Below is a small trained network, with its code and all its weights. Each question gives an input and a class and asks what happens when units are switched off, that is, made to give their printed mean instead of their output.

import numpy as np


def w(rows, s, z=0):
    codes = np.array(rows[::2]) - 128.0
    scale = np.full(codes.shape[1], s)
    scale[-1] = z or s
    return codes * scale


def norm(h):
    return h / np.sqrt((h * h).mean(-1, keepdims=True) + 1e-5)


def f(y):
    return np.maximum(y, 0)


def log_softmax(a):
    a = a - a.max(-1, keepdims=True)
    return a - np.log(np.exp(a).sum(-1, keepdims=True))


def net(x, mask):
    res = np.array(x, float).reshape(1, 7) / 4 @ E
    u = 0
    for l in range(3):
        y = f(norm(res) @ A[l][:, :-1].T + A[l][:, -1])
        res = res + np.where(mask[u : u + 9], y, B[l][:, -1]) @ B[l][:, :-1]
        u += 9
    return log_softmax(norm(res)[-1] @ U[:, :-1].T + U[:, -1])


A, B = {}, {}
E = w([
[41,145,111,127,97,149,95,36,172,127],'x0',
[168,125,148,162,162,58,147,108,81,141],'x1',
[198,68,50,190,140,99,98,131,115,187],'x2',
[88,124,117,53,172,70,143,183,48,157],'x3',
[148,99,164,96,149,173,133,168,128,97],'x4',
[142,137,162,63,66,59,139,55,78,111],'x5',
[98,81,68,108,158,138,2,60,111,136],'x6',
],0.0066)
A[0] = w([
[188,82,141,135,124,77,110,35,107,145,80],'L0N0',
[139,155,119,116,109,148,126,80,150,93,45],'L0N1',
[70,187,145,138,144,37,137,129,83,159,31],'L0N2',
[129,138,112,94,157,4,135,118,44,124,120],'L0N3',
[150,125,110,199,117,166,107,109,193,157,44],'L0N4',
[64,131,124,92,110,157,51,21,142,86,96],'L0N5',
[109,86,115,124,218,197,117,175,174,140,1],'L0N6',
[119,80,159,113,255,150,101,175,80,113,25],'L0N7',
[125,192,233,114,132,108,183,125,117,44,130],'L0N8',
],0.0068,0.0025)
B[0] = w([
[157,56,131,138,163,70,161,167,65,167,203],'L0N0',
[144,122,73,132,130,160,76,164,141,111,160],'L0N1',
[50,102,114,144,139,64,174,112,143,178,195],'L0N2',
[140,69,119,129,135,71,156,97,57,239,244],'L0N3',
[190,156,63,201,130,84,114,54,134,148,202],'L0N4',
[69,190,137,35,65,254,83,150,194,113,252],'L0N5',
[66,186,41,216,92,139,143,168,46,98,185],'L0N6',
[166,163,99,164,144,152,37,158,68,55,191],'L0N7',
[94,239,114,101,139,192,106,34,151,55,254],'L0N8',
],0.0058,0.0056)
A[1] = w([
[133,107,234,72,113,184,151,153,239,84,47],'L1N0',
[128,2,181,147,167,10,136,155,106,208,17],'L1N1',
[167,141,75,226,65,124,110,46,168,151,145],'L1N2',
[143,123,244,89,44,28,180,84,81,42,37],'L1N3',
[208,33,134,145,79,59,125,51,156,178,84],'L1N4',
[120,41,130,98,174,101,111,120,65,96,39],'L1N5',
[183,66,115,227,91,153,104,142,161,93,2],'L1N6',
[181,15,172,111,87,83,115,157,160,134,15],'L1N7',
[164,141,192,198,199,110,203,176,113,115,86],'L1N8',
],0.0059,0.0036)
B[1] = w([
[180,96,229,83,105,93,95,53,207,135,180],'L1N0',
[138,60,166,91,77,42,152,2,150,112,217],'L1N1',
[234,151,217,125,182,121,105,193,150,87,254],'L1N2',
[167,171,92,225,234,165,137,157,127,226,195],'L1N3',
[112,63,134,135,148,61,130,175,49,100,207],'L1N4',
[181,153,199,169,104,105,150,92,158,129,162],'L1N5',
[140,79,126,196,154,94,198,157,122,182,176],'L1N6',
[109,96,149,119,85,127,167,63,125,100,141],'L1N7',
[99,109,147,91,109,160,51,68,166,115,183],'L1N8',
],0.006,0.005)
A[2] = w([
[135,108,73,150,125,170,61,85,180,142,3],'L2N0',
[167,176,187,106,158,138,153,108,121,131,135],'L2N1',
[163,113,172,71,80,190,197,159,171,65,87],'L2N2',
[139,76,92,113,94,135,142,196,105,149,53],'L2N3',
[169,170,166,2,174,142,144,144,37,130,7],'L2N4',
[149,91,49,161,162,118,41,89,165,157,65],'L2N5',
[158,155,143,103,167,96,88,114,46,153,141],'L2N6',
[104,138,151,25,112,117,24,72,56,151,113],'L2N7',
[116,99,132,64,174,91,130,152,42,127,50],'L2N8',
],0.0071,0.0051)
B[2] = w([
[121,166,240,89,96,130,187,126,182,89,173],'L2N0',
[149,153,138,156,107,188,70,157,178,102,212],'L2N1',
[161,139,173,30,113,63,2,120,128,138,194],'L2N2',
[111,132,135,136,149,204,98,199,60,95,142],'L2N3',
[175,114,84,205,160,183,143,108,191,192,180],'L2N4',
[202,230,197,131,154,176,203,153,220,69,202],'L2N5',
[163,92,34,178,170,124,154,166,200,105,237],'L2N6',
[153,48,111,216,64,147,183,214,158,143,253],'L2N7',
[207,126,162,208,142,89,111,103,211,119,189],'L2N8',
],0.0061,0.005)
U = w([
[75,152,103,110,148,164,77,183,23,73,138],'0',
[145,125,152,93,134,124,118,81,80,122,1],'1',
[202,127,101,215,172,124,132,161,133,133,169],'2',
[153,46,121,123,135,9,143,73,57,168,160],'3',
[53,80,93,93,51,150,124,117,143,169,101],'4',
[66,188,130,113,162,102,206,74,119,171,63],'5',
[114,192,179,92,93,179,90,104,200,84,171],'6',
],0.014,0.0051)

Each question gives the input, the list of numbers given to net, and the class t.
The units are the neurons (one row each of A and B). Each row of codes is followed by its name. A weight is (code - 128) times the scale printed after its matrix; where a second scale follows, it is the last column's (A, B and U).
mask holds one flag per neuron, layer by layer. A switched-off neuron (its flag False) gives its mean, the last column of its row in B, instead of its output. The means were averaged over made-up inputs and are rounded, as every weight is.
A unit's drop is (log p(t) with every unit on - log p(t) with that unit switched off) / (log p(t) with every unit on - log p(t) with every unit switched off).
The circuit of an input: a set's keep is (log p(t) with only the set's units on - log p(t) with every unit switched off) / (log p(t) with every unit on - log p(t) with every unit switched off). Starting from the 12 units with the biggest drops (on a tie, the unit counted first), units are removed one at a time, each time the one whose removal leaves the highest keep (on an exact tie, the one counted first), for as long as the keep stays at least 0.8.
circuit, biggest first: the units of the circuit, biggest drop first
unit that matters most: the unit with the biggest drop
top k neurons: the k neurons with the biggest drops, biggest first
top k neurons in layer l: the k neurons of layer l with the biggest drops, biggest first
drop of u: that unit's drop, to one decimal
input [-3,-2,-3,7,-5,-1,6], class 2: unit that matters most -> L0N7
input [8,-4,6,7,-8,4,8], class 4: circuit, biggest first -> [L0N5; L2N7]
input [-8,8,-2,-3,-5,1,-3], class 3: top 2 neurons -> [L0N3; L0N5]
input [-4,2,8,0,-2,-1,8], class 3: circuit, biggest first -> [L1N1; L0N0]
input [7,-3,1,5,-5,-4,-7], class 5: top 2 neurons -> [L0N5; L2N7]
input [0,2,-3,1,2,8,-2], class 2: top 2 neurons -> [L0N8; L2N6]
input [-2,5,7,6,-4,-6,-1], class 3: circuit, biggest first -> [L1N1; L0N3]
input [-2,-5,-2,-8,1,-4,-1], class 2: top 4 neurons -> [L0N5; L0N4; L1N6; L0N8]
input [5,6,-6,2,5,8,6], class 4: top 2 neurons -> [L0N5; L2N7]
input [-3,1,-5,0,-6,-6,6], class 0: top 2 neurons in layer 0 -> [L0N6; L0N7]
input [6,-4,8,-4,-2,-5,8], class 6: top 2 neurons -> [L0N5; L2N0]
input [3,-4,-7,1,-5,3,8], class 4: top 2 neurons -> [L2N7; L1N2]
input [-4,-2,8,-2,6,4,6], class 3: top 4 neurons -> [L0N0; L0N8; L1N1; L0N5]
input [8,0,-6,7,8,8,8], class 4: circuit, biggest first -> [L2N7]
input [-6,5,-6,3,-8,-6,5], class 3: top 2 neurons -> [L0N3; L0N2]
input [-1,7,-5,7,-6,-4,-2], class 3: top 2 neurons -> [L0N3; L0N2]
input [1,-2,-5,5,0,7,-4], class 5: top 2 neurons in layer 1 -> [L1N2; L1N3]
input [-5,-3,-2,3,4,5,-2], class 2: drop of L0N5 -> 0.1
input [5,-7,-3,7,-8,7,-1], class 4: drop of L2N7 -> 0.2
input [6,8,-2,1,-2,-6,4], class 6: circuit, biggest first -> [L0N5]
